Below are the code and all the weights of a small trained network. Each question names an input and a class and asks about switching units off, where a switched-off unit gives its printed mean instead of its output.

import numpy as np


def w(rows, s, z=0):
    codes = np.array(rows[::2]) - 128.0
    scale = np.full(codes.shape[1], s)
    scale[-1] = z or s
    return codes * scale


def f(y):
    return np.maximum(y, 0)


def log_softmax(a):
    a = a - a.max(-1, keepdims=True)
    return a - np.log(np.exp(a).sum(-1, keepdims=True))


def net(x, mask):
    res = np.array(x, float).reshape(1, 6) / 4 @ E
    y = f(res @ A[0][:, :-1].T + A[0][:, -1])
    res = res + np.where(mask, y, B[0][:, -1]) @ B[0][:, :-1]
    return log_softmax(res[-1] @ U[:, :-1].T + U[:, -1])


A, B = {}, {}
E = w([
[164,145,136,98,111,127,155,175],'x0',
[119,80,213,114,106,171,74,179],'x1',
[140,121,145,104,132,133,153,173],'x2',
[121,209,254,64,151,90,47,119],'x3',
[212,98,211,146,150,82,65,140],'x4',
[107,139,51,50,107,219,59,153],'x5',
],0.008)
A[0] = w([
[102,128,40,83,116,222,144,116,47],'N0',
[7,180,144,71,175,119,112,109,182],'N1',
[84,244,142,32,136,143,103,129,194],'N2',
[133,86,60,138,45,184,146,151,254],'N3',
[100,165,167,177,115,87,67,118,60],'N4',
[166,194,161,169,171,54,78,131,100],'N5',
[2,222,21,179,63,185,73,234,31],'N6',
],0.0069,0.0031)
B[0] = w([
[62,179,160,155,241,67,103,143,222],'N0',
[102,79,16,233,36,129,167,77,226],'N1',
[199,54,2,182,66,103,131,24,253],'N2',
[88,66,139,62,229,184,140,90,254],'N3',
[145,201,17,161,180,160,154,186,182],'N4',
[169,197,229,127,155,10,162,232,219],'N5',
[29,209,94,104,181,151,102,234,229],'N6',
],0.007,0.0061)
U = w([
[103,9,50,9,102,226,111,47,232],'0',
[180,26,97,159,3,128,79,119,218],'1',
[40,176,135,55,156,124,29,220,2],'2',
],0.0061,0.003)

Each question gives the input, the list of numbers given to net, and the class t.
The units are the neurons (one row each of A and B). Each row of codes is followed by its name. A weight is (code - 128) times the scale printed after its matrix; where a second scale follows, it is the last column's (A, B and U).
mask holds one flag per neuron, in row order. A switched-off neuron (its flag False) gives its mean, the last column of its row in B, instead of its output. The means were averaged over made-up inputs and are rounded, as every weight is.
A unit's drop is (log p(t) with every unit on - log p(t) with that unit switched off) / (log p(t) with every unit on - log p(t) with every unit switched off).
The circuit of an input: a set's keep is (log p(t) with only the set's units on - log p(t) with every unit switched off) / (log p(t) with every unit on - log p(t) with every unit switched off). Starting from all 7 units, units are removed one at a time, each time the one whose removal leaves the highest keep (on an exact tie, the one counted first), for as long as the keep stays at least 0.8.
units of the circuit, in order: the units of the circuit, biggest drop first
top k neurons: the k neurons with the biggest drops, biggest first
drop when u is switched off: that unit's drop, to one decimal
input [-1,6,-8,-6,-2,4], class 2: units of the circuit, in order	[N6; N0]
input [6,7,4,8,-2,8], class 0: units of the circuit, in order	[N2]
input [3,-6,-7,8,-3,-6], class 1: top 2 neurons	[N2; N1]
input [-7,2,-6,-3,-5,2], class 2: top 3 neurons	[N6; N0; N2]
input [-7,7,0,-3,-3,3], class 2: top 2 neurons	[N6; N2]
input [5,1,-8,3,-8,-7], class 1: units of the circuit, in order	[N3; N6]
input [7,3,-1,8,-6,3], class 0: top 3 neurons	[N5; N2; N6]
input [8,4,-8,-3,-2,6], class 2: top 3 neurons	[N6; N0; N1]
input [3,3,5,-6,0,6], class 2: units of the circuit, in order	[N0; N6]
input [-6,6,6,4,-4,-2], class 1: units of the circuit, in order	[N3; N1; N6]
input [7,4,0,4,2,7], class 1: top 2 neurons	[N2; N3]
input [-2,5,-3,2,7,-8], class 2: top 3 neurons	[N5; N2; N1]
input [1,-7,-1,5,-7,-2], class 1: top 2 neurons	[N3; N1]
input [-7,5,-8,3,6,-6], class 2: top 2 neurons	[N5; N2]
input [7,6,-4,-8,0,-3], class 0: units of the circuit, in order	[N3]
input [5,3,6,-2,-6,5], class 2: top 2 neurons	[N6; N0]
input [-2,5,5,5,-4,-2], class 1: drop when N4 is switched off	0.0
input [-1,-3,3,-4,-7,7], class 2: drop when N6 is switched off	0.7
input [0,7,4,4,2,1], class 1: drop when N6 is switched off	0.2
